Below is a small trained network, with its code and all its weights. Each question gives an input and a class and asks what happens when units are switched off, that is, made to give their printed mean instead of their output.

import numpy as np


def w(rows, s, z=0):
    codes = np.array(rows[::2]) - 128.0
    scale = np.full(codes.shape[1], s)
    scale[-1] = z or s
    return codes * scale


def norm(h):
    return h / np.sqrt((h * h).mean(-1, keepdims=True) + 1e-5)


def f(y):
    return np.maximum(y, 0)


def log_softmax(a):
    a = a - a.max(-1, keepdims=True)
    return a - np.log(np.exp(a).sum(-1, keepdims=True))


def net(x, mask):
    res = np.array(x, float).reshape(1, 4) / 4 @ E
    u = 0
    for l in range(4):
        y = f(norm(res) @ A[l][:, :-1].T + A[l][:, -1])
        res = res + np.where(mask[u : u + 4], y, B[l][:, -1]) @ B[l][:, :-1]
        u += 4
    return log_softmax(norm(res)[-1] @ U[:, :-1].T + U[:, -1])


A, B = {}, {}
E = w([
[141,216,142,214,136],'x0',
[179,171,75,3,185],'x1',
[92,109,59,133,147],'x2',
[213,139,146,96,102],'x3',
],0.0051)
A[0] = w([
[168,138,253,123,19,221],'L0N0',
[143,1,11,110,82,14],'L0N1',
[115,208,74,74,134,150],'L0N2',
[94,159,116,194,242,7],'L0N3',
],0.0045,0.0016)
B[0] = w([
[180,140,158,125,78,253],'L0N0',
[92,200,72,189,68,201],'L0N1',
[104,76,176,141,133,216],'L0N2',
[145,121,2,121,103,173],'L0N3',
],0.0055,0.0031)
A[1] = w([
[192,57,150,94,164,43],'L1N0',
[164,88,125,25,171,7],'L1N1',
[174,2,228,31,68,109],'L1N2',
[166,251,126,1,153,138],'L1N3',
],0.004,0.0012)
B[1] = w([
[112,159,161,210,119,154],'L1N0',
[90,109,154,150,149,186],'L1N1',
[184,132,181,117,1,213],'L1N2',
[140,80,227,156,192,253],'L1N3',
],0.0074,0.0031)
A[2] = w([
[151,192,111,139,152,202],'L2N0',
[97,104,157,254,59,232],'L2N1',
[172,117,166,75,158,252],'L2N2',
[141,176,72,115,111,170],'L2N3',
],0.0064,0.0015)
B[2] = w([
[165,121,133,132,74,158],'L2N0',
[170,112,167,2,217,255],'L2N1',
[175,46,192,202,66,186],'L2N2',
[97,111,125,78,37,145],'L2N3',
],0.0052,0.0066)
A[3] = w([
[82,100,63,96,34,227],'L3N0',
[120,127,176,84,3,238],'L3N1',
[217,207,194,165,150,124],'L3N2',
[206,138,180,134,97,251],'L3N3',
],0.0056,0.002)
B[3] = w([
[173,248,100,159,136,179],'L3N0',
[223,245,78,178,151,222],'L3N1',
[211,148,138,58,34,229],'L3N2',
[210,113,98,253,2,255],'L3N3',
],0.0066,0.0056)
U = w([
[247,142,218,132,40,253],'0',
[84,212,18,109,127,31],'1',
[70,55,186,94,198,36],'2',
],0.011,0.0022)

Each question gives the input, the list of numbers given to net, and the class t.
The units are the neurons (one row each of A and B). Each row of codes is followed by its name. A weight is (code - 128) times the scale printed after its matrix; where a second scale follows, it is the last column's (A, B and U).
mask holds one flag per neuron, layer by layer. A switched-off neuron (its flag False) gives its mean, the last column of its row in B, instead of its output. The means were averaged over made-up inputs and are rounded, as every weight is.
A unit's drop is (log p(t) with every unit on - log p(t) with that unit switched off) / (log p(t) with every unit on - log p(t) with every unit switched off).
The circuit of an input: a set's keep is (log p(t) with only the set's units on - log p(t) with every unit switched off) / (log p(t) with every unit on - log p(t) with every unit switched off). Starting from the 12 units with the biggest drops (on a tie, the unit counted first), units are removed one at a time, each time the one whose removal leaves the highest keep (on an exact tie, the one counted first), for as long as the keep stays at least 0.8.
circuit, biggest first: the units of the circuit, biggest drop first
k most important neurons: the k neurons with the biggest drops, biggest first
k most important neurons of layer l: the k neurons of layer l with the biggest drops, biggest first
drop of u: that unit's drop, to one decimal
input [-1,-3,3,-8], class 2: most important neuron of layer 2 : [L2N1]
input [-2,-7,7,-7], class 2: 3 most important neurons : [L3N1; L2N1; L3N3]
input [-4,8,7,-3], class 2: 3 most important neurons : [L1N3; L3N1; L3N3]
input [-7,-7,-1,-8], class 2: circuit, biggest first : [L3N3; L3N2]
input [-5,6,4,-7], class 1: 2 most important neurons : [L0N1; L2N1]
input [0,5,-2,-5], class 2: 2 most important neurons : [L0N0; L1N2]
input [4,-6,3,-2], class 2: 2 most important neurons : [L1N2; L3N3]
input [-5,-2,5,7], class 1: 2 most important neurons : [L0N1; L1N3]
input [2,-3,-5,-8], class 2: 4 most important neurons : [L1N2; L3N3; L2N2; L3N1]
input [-6,4,5,-1], class 1: 2 most important neurons : [L0N1; L2N1]
input [5,-8,3,-8], class 2: 3 most important neurons : [L2N1; L3N3; L3N1]
input [-7,2,3,0], class 1: 2 most important neurons of layer 3 : [L3N3; L3N2]
input [1,-2,0,-3], class 2: drop of L3N3 : 0.3
input [2,-7,2,-8], class 2: most important neuron of layer 2 : [L2N1]
